In the rows, zero is written as 128.
Each row has a class, written after it.
[123 104 124 117  68 145 144 133 186 163  97  77 142 128 164 148 143 137
 138 141 109 172  96  96 117  94 109 129 153 145 120 129 202 102 168 127
 122 160 113 158 125 148  82 117 132  82 130 131  99] -> Z_357
[126 121 116  95 130 158 135 181 111 116 104 123 140 112 157 132 166 101
 185 134 198 122 138 107 141  81 140  95 136 184  94 139 126 112 117 117
 142 144  88 122 119 125 110 126 145 137 123 150  82] -> Z_357
[106 136 123  96 131 143 119 164 115  98 114 125 148  92 165 107 138 118
 205 134 168 132 145 120 114  86 153  95 135 148 102 134 128 147 120 134
 140 150  88 104 150 125 123 131 146 121 141 146 103] -> Z_748
[106 115 131 120  81 140 121 156 161 168 102  59 126 118 103 174 152 116
 152 135 126 161  93  97 104  83 136  78 145 142 163 123 212 124 154 123
 123 184 148 154 135 130  87 115 102  70 137 139  99] -> Z_489
[ 88 126 156 101 138 127 152 102 196 192 155 244 119 116 108 154 102 126
 155 161 184 180 124  88 106  98 158  84 159 146 137 100 120 108 160 132
 145 170  85 132 156 112 125 133 104 132 192 114  98] -> Z_301
[116 107 111 113  77 137 138 136 193 170 105  86 136 136 144 145 145 135
 133 141 112 168  87 104 106  96 112 119 158 145 133 121 192 100 161 127
 111 168 123 166 123 151  90 102 126 108 145 132  82] -> Z_410
[116 122 139  74 155 130 128 176 135 110  84 182 118 107 147 114 148 118
 156 140 173 107 171 126 132  49 140 105 124 162 124 131 104 149 121 152
 181 141  89  96 135 131 152 134 168 128 128 133 112] -> Z_315
[ 91 130 162 104 147 122 160 113 194 185 150 252 110 110 103 166 109 131
 138 157 182 178 130 101 102  91 160  81 159 154 135 106 126 114 155 129
 142 170  95 128 153 107 134 137 100 126 194 119  99] -> Z_301
[102 110 124  70 140 125 126 174 127  98  79 166 122 118 133 120 152 119
 162 154 172 111 159 115 122  52 144  87 130 170 127 128 114 150 114 135
 176 145  93  89 128 144 151 136 140 132 132 146 100] -> Z_410
[ 87 143 149  85 150 130 134 100 157 191 162 225 101 111  92 160  99 143
 153 145 164 174 139  97 103 124 166  79 135 156 133 106 103  82 139 130
 117 147  81 121 155 125 122 150 105 111 170 146 106] -> Z_748
[ 97 128 126 126  86 132 123 168 149 159  97  53 123 126 122 162 148 117
 144 142 126 161  95 101 105  98 116  85 140 144 164 121 218 122 142 130
 114 172 151 154 141 126  85 125  90  55 144 136 108] -> Z_357
[120 124  82 139  78 135 128 133 188 168 125  43 147 144 163 146 127 112
 185 150 148 166 102  77  92  99  97 120 160 118 153 114 199 123 167 119
 136 165 113 141 141 140  82  98 127 115 158 122 106] -> Z_410
[124 123  86 140  84 138 134 137 180 163 122  46 150 145 156 160 119 119
 182 163 144 158 108  78  91  89  84 120 156 122 139 121 194 127 160 115
 135 163 105 139 134 142  91 113 129 117 151 121 109] -> Z_410
[115 114 115 119  73 147 142 134 171 165  98  72 142 131 172 143 146 130
 129 144 109 166 100  94 119 106 105 129 154 145 123 129 194  94 163 125
  99 154 115 167 127 150  90 102 132  95 126 131  94] -> Z_357
[ 96 140 146 103 150 146 128 104 161 188 157 225 100 116  87 161 105 134
 133 139 160 163 141  97 101  97 166  97 131 160 143 104 113  79 130 116
 119 150  86 121 152 140 135 137 100 108 166 142 107] -> Z_686
[123 109 102  82 125 146 135 167 116 122  94 133 140 122 154 129 162 107
 180 139 186 121 135  98 115  97 160  99 143 178  99 134 121 110 114 115
 137 151  93 122 119 133 113 114 145 137 131 150  70] -> Z_410
[118 125 110 108 135 148 124 145 119 115  97 121 164  87 172 116 132 110
 207 156 161 133 157 116 113  96 140 106 142 159 102 135 134 152 125 131
 143 144  85 112 151 145 125 113 143 121 153 142  97] -> Z_347
[122 124 116  94 134 144 126 155 121 111 104 125 148  99 173 114 134 117
 194 126 168 137 143 121  96  84 158 122 137 154 117 130 138 139 119 126
 132 146  90 110 151 138 127 106 147 124 145 148  94] -> Z_686
[101 112 124 124  73 133 120 157 146 163  96  66 121 130 101 165 145 112
 166 140 127 156  99  86  95  92 125  82 149 133 165 114 217 131 147 119
 120 176 154 153 144 136  95 110  79  72 157 136  93] -> Z_410
[ 89 146 145  70 155 142 126 111 164 189 161 220  91 117  75 178 116 132
 137 156 156 171 139 101 107  93 179  80 131 164 139 105 103  86 128 124
 107 162  92 114 151 130 135 141 111 114 165 136 104] -> Z_489
[ 85 137 150  96 149 147 126  98 163 187 169 219 109 112  88 153 100 138
 153 151 162 162 147  86 103 104 160  86 139 157 122 104 108  76 143 123
 124 155  73 126 145 143 132 145 109 119 171 137 112] -> Z_748
[ 86 133 167  94 148 123 140 142 162 175 122 237  98  97  81 184 115 120
 170 163 175 167 156  99 120  87 163  66 133 159 132 109 112 111 137 131
 149 149 110 135 149 134 141 108 102 102 176 140 116] -> Z_347
[110 112 128  62 152 135 126 173 138 103  93 185 126 100 144 135 152 117
 158 136 178 110 167 115 116  50 150 102 130 166 123 136 111 139 117 135
 177 152  86  92 133 133 147 119 167 136 125 145 103] -> Z_489
[ 88 127 148 107 142 122 153 105 198 185 155 239 120 112 109 151 107 133
 150 160 180 183 130  91 105  98 159  89 160 154 134 102 129 111 162 130
 147 169  84 125 162 108 121 141 113 123 189 119 103] -> Z_301
[125 113 119 104 126 157 135 174 102 118 109 120 148 107 144 129 161  99
 187 122 200 124 134 104 112  96 151  77 151 180  97 137 121 122 122 122
 144 156  97 129 113 130 111 126 140 136 133 157  70] -> Z_748
[132 107 120  83 124 167 127 181 118 126 101 135 149 107 136 146 171  93
 190 127 189 131 125 102 116  94 149  89 143 181  90 142 122 120 112 118
 153 157 100 125 108 131 112 120 140 143 132 155  69] -> Z_489
[111 109 123 127  73 138 137 136 175 167 105  76 143 123 151 153 144 137
 145 129 111 180  91 101 108 108 110 119 159 136 129 127 200 106 163 130
 128 163 120 162 122 139  89 120 136  94 140 143  92] -> Z_748
[134 121 111  98 127 156 137 180 109 109  91 122 131 120 140 131 163 100
 173 120 200 129 136 118 112  76 160 104 135 181 100 138 114 128 110 123
 148 153 101 114 116 130 115 118 154 128 125 160  81] -> Z_686
[ 84 140 165  91 154 122 137 142 178 189 133 237  96 105  83 163 113 123
 150 167 176 159 149 108 106  95 165  79 131 159 133 104 108 100 140 141
 140 157 112 132 147 122 149 120 109 105 173 125 116] -> Z_315
[125 102 126 131  77 152 141 133 172 165  95  67 151 122 153 157 154 129
 138 141 111 172 101  91 118  96  99 116 159 140 133 128 197 121 164 127
 129 164 122 168 115 157  88 104 129  88 135 139  91] -> Z_347
[128 119  97 129  84 146 131 142 196 171 127  57 156 128 153 161 121 112
 183 144 138 168 101  72  98  95  89 115 151 112 147 119 202 133 164 119
 146 167 110 136 143 125  79 110 147 115 147 124 114] -> Z_489
[115 109 110 124  78 144 139 137 192 168 101  76 142 138 152 146 156 123
 149 153 113 169  98  97 119  85 113 109 158 147 127 126 194 110 155 120
 128 165 120 165 116 158  98 103 120 103 140 131  93] -> Z_410
[115  98 142  71 151 135 131 169 124  98  78 173 129  95 147 126 146 122
 154 132 169 110 166 122 116  53 143 106 135 158 133 131 119 155 126 143
 175 146  86  92 130 147 148 129 150 118 143 140  98] -> Z_347
[ 85 134 161  97 142 120 145 135 162 180 133 238  95 111  91 168 100 112
 168 156 184 166 156  98 111  89 175  84 125 142 144 102 109 101 135 129
 147 144 103 130 147 124 148 100 100 105 170 147 120] -> Z_686
[116 145 114 107 135 139 126 156 125 100 104 129 145  91 175 118 141 114
 196 138 168 138 143 121 129  64 152 109 135 154 108 143 138 141 119 127
 135 146  82 108 149 134 128 118 143 137 152 145  91] -> Z_301
[ 77 141 173 106 146 117 142 156 153 164 147 231 100  97  71 175 112 119
 172 158 180 163 153 104 122  87 166  56 132 155 123 109 115 102 140 128
 148 153 115 147 140 117 148 121 103 105 180 149 118] -> Z_748
[128 102 124 135  71 146 147 136 180 157  95  70 150 118 145 158 151 136
 133 142 106 176  98 108 118  90 100 129 163 152 120 132 197 120 165 123
 128 164 128 160 116 146  97 109 136  83 136 140  89] -> Z_347
[122 106 117 125  77 143 137 147 187 172 106  80 145 139 139 153 156 129
 136 146 114 161  92 102 123  84 107 113 161 153 121 132 187 101 153 120
 121 163 127 172 105 147 100 108 119 111 141 135  88] -> Z_410
[127 120  93 133  90 148 131 136 192 174 118  56 157 139 156 164 129 117
 175 144 142 158 103  81  92  94  91 112 156 124 146 122 200 123 160 117
 146 168 113 132 142 130  85 110 150 120 152 121 115] -> Z_489
[123 116  98 148  78 146 131 130 186 169 114  47 164 134 164 152 118 123
 180 151 138 171  95  79  92 103  83 127 159 113 152 120 198 135 178 123
 150 169 105 128 133 135  77 112 136 102 150 125 111] -> Z_347
[108 120 136  70 149 136 137 174 132 105  72 175 120 101 141 119 161 125
 144 137 180 113 163 114 125  43 155 103 122 166 118 139 113 137 120 140
 166 152  79  94 131 135 149 132 164 149 130 135  97] -> Z_301
[103 129 136 127  76 136 124 166 157 161  94  59 126 123 127 159 148 119
 151 140 122 164  96  96 103  91 122  80 139 143 150 125 214 127 153 124
 122 171 153 154 136 131  89 112  83  56 150 140 108] -> Z_357
[108 112 142  66 147 133 135 185 133  95  78 181 111 105 148 128 157 112
 155 135 179 114 163 126 125  51 157  96 121 179 109 137 116 139 123 142
 166 149  89 108 133 141 139 130 149 122 130 142 107] -> Z_357
[ 78 136 170  81 145 111 139 147 159 175 128 233  90 104  90 177 108 123
 152 170 171 166 161 108 120  93 172  73 121 156 136 110 112  98 137 136
 128 141 107 139 155 127 150 120  95  99 171 135 122] -> Z_357
[121 117 126  96 126 144 119 157 123 103  94 120 155  85 167 125 135 122
 206 143 161 144 143 126 106  85 146 108 144 162 105 135 135 153 136 129
 147 152  92 111 145 142 122 112 129 112 159 147  93] -> Z_347
[125 131  93 143  82 146 137 139 169 173 111  33 153 138 172 159 129 115
 178 158 140 165 111  79  90 102  89 121 146 129 133 127 206 125 167 119
 128 160 110 146 141 140  77 119 138  99 138 118 111] -> Z_357
[ 91 118 158  86 144 124 146 106 209 193 166 252 120 115 106 176  99 134
 148 156 173 181 124  95  90 118 155  81 158 146 136 101 123 110 152 131
 148 169  96 124 155 108 125 134 106 122 188 123 115] -> Z_489
[132 123 120  87 123 154 133 183 111 117  98 123 139 116 157 130 164 105
 174 127 192 122 134 111 122  86 155  98 132 179  99 145 112 114 119 124
 132 142  97 113 118 131 113 122 145 131 119 147  82] -> Z_357
[137 101 120  94 123 161 136 167 114 118  85 125 145 106 145 140 160 100
 181 126 194 128 130 101 114  90 137  95 153 183 107 137 121 130 130 121
 155 155  96 120 116 141 110 123 141 129 143 153  71] -> Z_347
[123 130 109 148  73 144 129 139 171 162 127  39 159 135 167 145 124 121
 173 135 147 164  93  81  84 105  87 106 163 111 146 117 202 132 175 126
 149 169 115 138 127 133  82 129 136 108 157 121 110] -> Z_748
[ 85 145 145  89 149 137 131 111 152 191 153 208  92 121  92 166 112 134
 133 163 153 164 150  96 116 103 167  91 125 162 135 107 100  83 127 125
  98 140  92 117 158 133 136 151 103 105 159 132 111] -> Z_357
[109 115 125 117  80 138 123 163 160 160 100  64 120 117 102 173 152 112
 160 132 127 166  90  95 109  89 125  81 148 146 161 119 213 125 153 124
 129 186 146 148 141 120  85 113 104  72 145 143 102] -> Z_489
[ 91 122 165  88 138 123 154 115 200 186 161 243 113 117 119 159  99 130
 149 154 178 180 124 101 105 108 162  87 158 155 125 103 123 104 165 130
 138 163  94 141 153 107 118 134  98 112 193 120 111] -> Z_357
[ 97 112 142 136  79 136 125 162 142 161 101  63 131 119 106 161 146 122
 157 125 130 162  95  95  99  99 121  62 152 137 161 115 219 129 153 128
 134 178 150 161 133 128  87 129  91  70 156 145  96] -> Z_748
[102 116 136 149  90 139 124 166 147 167  87  66 120 126 105 166 155 111
 165 128 125 153 100  97 113  92 112  75 146 146 159 123 211 135 147 131
 136 174 151 156 143 136 102 114  90  75 153 135 107] -> Z_315
[131 114 113  98 127 155 131 171 111 123  96 129 139 120 150 129 155  97
 177 121 197 129 133 117  99  89 155 115 137 174 108 136 118 123 111 122
 143 149  99 113 117 130 120 116 142 128 128 160  74] -> Z_686
[111 116 122 131  74 145 141 134 175 156 106  65 142 131 157 144 148 136
 135 132 116 169  86 110 114  96 109 113 163 139 127 129 193 105 157 131
 121 168 122 157 112 142  89 118 134  94 128 139  93] -> Z_748
[122 127 129 100 132 143 127 163 118 107 104 124 151  86 155 123 141 115
 194 139 161 136 150 130 117  78 153 105 141 161 106 133 138 151 123 130
 135 142  99 110 144 141 136 111 142 118 153 139  93] -> Z_347
[ 94 147 155  96 160 143 140 113 174 195 162 229  95 114  86 157 120 131
 134 155 161 160 144 109 122  93 156  88 137 159 140 105 106  87 122 130
 120 147  97 113 148 125 149 140 101 102 166 126 104] -> Z_315
[ 88 139 148  81 149 131 136 107 162 185 153 215  96 117 106 156 110 142
 136 155 148 168 146 100 118 100 172  95 131 165 135 105 116  77 143 123
 101 145  81 116 158 131 133 134 107 106 162 133 113] -> Z_357
[131 115 117  81 125 151 138 178 106 122  95 122 140 112 159 130 160 104
 172 129 192 128 130 111 117  98 157 100 142 186 101 138 119 107 120 125
 126 146  95 123 116 131 113 121 146 132 132 147  70] -> Z_357
[ 85 116 157  90 141 118 151 108 189 190 150 244 113 117 125 160 104 134
 154 161 169 181 134 106 109 124 155  89 156 163 125 100 129  95 155 134
 138 158  91 140 162 110 120 128  98 106 187 121 109] -> Z_357
[113 138 127  91 126 140 124 161 107 106 113 113 149  88 165 103 140 123
 201 125 168 137 145 119 108  92 162  96 141 144 105 131 128 146 128 133
 137 140  99 115 144 132 123 122 145 126 157 145  93] -> Z_748
[ 95 113 166 115 146 133 158 115 199 183 163 237 124 109  96 167 102 123
 160 161 181 177 128 109 109  90 146  69 165 156 136 102 122 133 165 129
 159 176  96 133 145 111 131 133  90 115 203 127 104] -> Z_347
[127 106 118 128  79 161 147 140 190 168 112  82 147 127 136 159 160 114
 150 143 110 166  96  96 132  73 110 110 162 146 119 128 199 113 153 118
 129 168 126 158 115 142  95 103 143 103 128 131  95] -> Z_489
[ 71 138 164  90 142 108 138 154 155 175 124 236  90 100  87 173 112 118
 155 172 169 161 166  94 130  99 173  73 122 152 132 111 114 100 132 135
 136 142 113 132 158 110 152 110  98  92 166 136 130] -> Z_357
[102 117 140 143  76 135 127 162 137 161 104  49 127 116 113 162 150 112
 168 116 130 162  95  97  98 100 120  72 153 138 157 122 225 128 158 127
 132 181 147 164 133 129  94 117  86  70 159 145  98] -> Z_748
[ 93 123 142  91 148 132 135  98 181 190 166 223 107 124  94 163 110 134
 143 154 165 164 134  95 106 104 168  83 155 163 139  99 121  80 132 117
 110 146  86 126 146 150 135 132  87 126 180 127  98] -> Z_410
[120 127  78 153  85 138 136 135 185 164 125  51 152 146 163 155 125 117
 181 147 145 158 100  77  98  99  89 119 161 111 153 119 208 124 158 114
 132 160 109 127 135 137  82 106 123 125 153 128 111] -> Z_410
[131 104 126  96 126 162 142 165 114 119  92 129 151 109 153 140 157 104
 181 129 185 132 131 109 113  89 146  93 149 176 103 137 129 138 131 118
 150 154  88 122 112 141 112 123 139 137 137 150  68] -> Z_347
[ 92 141 146 106 159 136 132 101 168 200 150 226  97 116  91 154 117 132
 131 152 160 154 158  97 118 113 165  93 135 159 141 109  97  82 136 132
 117 140  90 116 159 138 151 137 108 113 165 123 120] -> Z_315
[121 139 121 107 137 138 129 157 119 116 109 113 146  94 175 122 147 126
 186 134 167 134 155 128 111  81 148 117 139 150 119 138 139 150 118 134
 138 142  95 100 146 130 142 116 149 131 135 136  95] -> Z_315
[118 127  95 137  88 145 135 147 166 169 106  47 151 138 172 151 130 124
 177 149 140 152 110  83 100  96  87 126 147 131 130 127 198 115 166 122
 132 161 104 145 138 131  76 110 141 111 139 118 113] -> Z_357
[116 112 134  74 144 140 129 175 128 101  75 170 116 114 140 118 145 106
 154 134 183 112 163 123  97  40 165 106 123 168 127 129 105 155 122 141
 174 157  92  88 129 140 151 129 157 122 130 148 105] -> Z_686
[ 79 136 176  97 143 118 142 148 155 176 139 236 103  94  79 172 108 118
 173 156 177 167 154  99 104  98 167  53 134 152 135 105 123 104 145 131
 153 156 112 143 140 121 149 120  91 104 186 146 114] -> Z_748
[ 89 127 169  94 145 115 141 139 160 174 126 245 103  95  89 187 107 119
 167 159 174 170 154  93 114  97 160  72 138 152 139 107 121 113 145 130
 156 145 108 141 143 134 135 105  96  99 175 146 110] -> Z_347
[122 111 123 137  90 145 145 143 182 173  98  81 142 126 150 143 163 136
 129 135 108 161 105 110 126  89 105 125 156 145 130 128 194 110 152 137
 128 157 128 161 119 145 101 107 144  98 125 126  94] -> Z_315
[129 125  95 152  87 154 129 138 179 168 113  49 150 140 157 158 117 110
 177 137 153 155 108  84  72  85  93 126 143 116 150 123 200 130 152 121
 141 170 111 132 141 139  86 110 135 100 149 130 113] -> Z_686
[ 80 134 168 106 141 119 137 147 158 170 143 236 103 102  74 177 105 111
 175 154 187 161 152 102 110  92 164  61 141 156 126 109 120 102 133 132
 155 150 111 140 139 126 147 125  98 107 180 142 116] -> Z_748
[ 87 153 149  99 148 133 135 111 146 179 163 215  96 106  82 159 113 138
 135 147 161 171 141 105 100 113 166  72 140 159 141  97 120  86 139 122
 114 151 102 116 149 129 134 151 102 102 172 141  98] -> Z_748
[128 113  99 149  85 147 132 134 169 167 105  61 158 137 158 168 127 109
 185 155 142 165  97  85  89 109  83 122 159 133 132 122 203 137 163 121
 149 173 116 139 134 131  77 117 140  95 148 125 102] -> Z_347
[123 124  83 150  84 140 129 139 183 167 120  49 149 146 164 152 128 114
 177 153 144 151 101  75 101  92  92 114 159 117 144 121 195 121 165 113
 132 167 112 134 134 134  87 105 127 117 160 123 109] -> Z_410
[125 127  98 145  91 148 134 136 188 166 111  54 148 139 174 151 118 116
 177 139 151 159 101  88  82  86  91 132 144 118 147 121 196 125 155 118
 141 162 104 128 137 135  83 113 138 107 141 133 115] -> Z_686
[123 136 121 109 141 145 126 158 124 114 120 117 150  92 169 115 140 120
 194 138 162 133 154 129 121  78 148 112 139 150 111 136 137 145 123 136
 132 147  89 116 147 134 133 110 142 124 144 137  97] -> Z_315
[ 86 150 145  81 155 130 136 120 152 182 149 225  88 109  98 157 114 132
 129 158 158 152 156  89 128  99 163  85 129 168 137 103 111  72 130 119
 109 139  94 126 158 126 138 127 111 102 160 130 114] -> Z_357
[127 123  97 130  87 149 129 141 184 176 124  50 152 141 152 173 128 109
 187 147 142 168  93  80  85  91  94 118 150 126 138 122 206 130 168 118
 139 175 104 134 132 132  77 122 149 121 141 125 106] -> Z_489
[120 118  82 143  86 134 129 129 188 174 118  43 161 146 169 151 125 127
 177 157 139 156 101  79  82 104  94 122 157 120 147 119 207 120 160 118
 137 166 109 134 133 139  80 112 129 112 151 122 107] -> Z_410
[107 116 133 144  83 141 124 163 150 165  95  72 123 128 105 161 145 108
 155 126 128 157  95  98  97  87 117  90 142 144 162 118 214 122 150 124
 128 177 150 161 138 135  94 105  90  61 145 145 107] -> Z_686
